Look-ups in named tables: a row name and a column name give one cell, copied from the table.

Table muli
	kupegun	duri	tes
taferu	145	697	725
neveb	59	173	873
fir	160	40	846
totil	6	189	861
sal	180	715	763
ritake	167	818	698
kelerus	2	19	749

fir, duri -> 40
ritake, duri -> 818
neveb, tes -> 873
ritake, tes -> 698
taferu, kupegun -> 145
neveb, duri -> 173
sal, tes -> 763
fir, tes -> 846
sal, duri -> 715
taferu, tes -> 725
neveb, kupegun -> 59
totil, kupegun -> 6
totil, tes -> 861
kelerus, kupegun -> 2
Row with the largest tes: neveb

Table lebabev
,bapi,pufimo,nadop,balu,tun,giv,nepus
kot,94,56,61,58,129,82,59
gabi,71,106,121,114,83,76,118
mani,67,208,228,214,29,112,220
birifa,139,151,146,145,128,146,144
gor,107,131,137,134,106,114,135
baset,81,99,110,105,96,81,108
pobife,148,98,89,91,161,141,87
moteruz,120,61,58,58,151,108,57
boz,101,230,238,225,51,147,229

What is the balu of birifa in lebabev?
145
What is the pufimo of gabi in lebabev?
106
What is the giv of moteruz in lebabev?
108
What is the bapi of gabi in lebabev?
71
What is the pufimo of baset in lebabev?
99
What is the bapi of pobife in lebabev?
148
What is the nepus of pobife in lebabev?
87
What is the giv of boz in lebabev?
147

ker =
	pof	naparag	nir
kibun	198	174	172
vusupa	146	202	110
ledid	174	78	172
dol	150	34	161
lep	148	42	155
zivazez	93	200	58
posa	173	181	141
zibu	144	34	157

What is the pof of zivazez in ker? 93
What is the naparag of kibun in ker? 174
What is the naparag of zivazez in ker? 200
What is the nir of zibu in ker? 157
What is the pof of kibun in ker? 198
What is the pof of posa in ker? 173
What is the nir of zivazez in ker? 58
What is the naparag of posa in ker? 181
What is the pof of zibu in ker? 144
What is the naparag of dol in ker? 34
What is the nir of dol in ker? 161
What is the pof of lep in ker? 148
What is the naparag of zibu in ker? 34
What is the pof of vusupa in ker? 146

zukefim:
|  | ragera | fumopas | pasofod | kozo | gomesel | vosare | fabas | gapuvi |
|---|---|---|---|---|---|---|---|---|
| fuma | 182 | 150 | 171 | 153 | 148 | 115 | 162 | 154 |
| sal | 175 | 157 | 158 | 141 | 140 | 144 | 176 | 129 |
| pifara | 176 | 160 | 162 | 142 | 131 | 132 | 169 | 131 |
| fiz | 167 | 166 | 145 | 124 | 123 | 148 | 173 | 122 |
| vazo | 54 | 74 | 72 | 86 | 78 | 98 | 63 | 89 |
| tavi | 79 | 118 | 48 | 57 | 53 | 155 | 106 | 55 |
| zifudu | 176 | 154 | 170 | 142 | 138 | 133 | 167 | 141 |
| fenufo | 157 | 188 | 103 | 71 | 75 | 192 | 180 | 65 |
| nonesep | 57 | 75 | 72 | 83 | 85 | 94 | 69 | 94 |
| kovab | 61 | 64 | 88 | 104 | 95 | 86 | 64 | 85 |

What is the pasofod of zifudu in zukefim?
170
What is the fumopas of kovab in zukefim?
64
What is the kozo of kovab in zukefim?
104
What is the pasofod of fuma in zukefim?
171
What is the vosare of sal in zukefim?
144
What is the pasofod of sal in zukefim?
158
What is the gapuvi of nonesep in zukefim?
94
What is the vosare of fenufo in zukefim?
192
What is the fabas of vazo in zukefim?
63
What is the kozo of vazo in zukefim?
86
What is the kozo of sal in zukefim?
141
What is the vosare of zifudu in zukefim?
133
What is the pasofod of tavi in zukefim?
48
What is the ragera of fiz in zukefim?
167
What is the vosare of fiz in zukefim?
148
What is the vosare of pifara in zukefim?
132
What is the vosare of nonesep in zukefim?
94
What is the fabas of nonesep in zukefim?
69

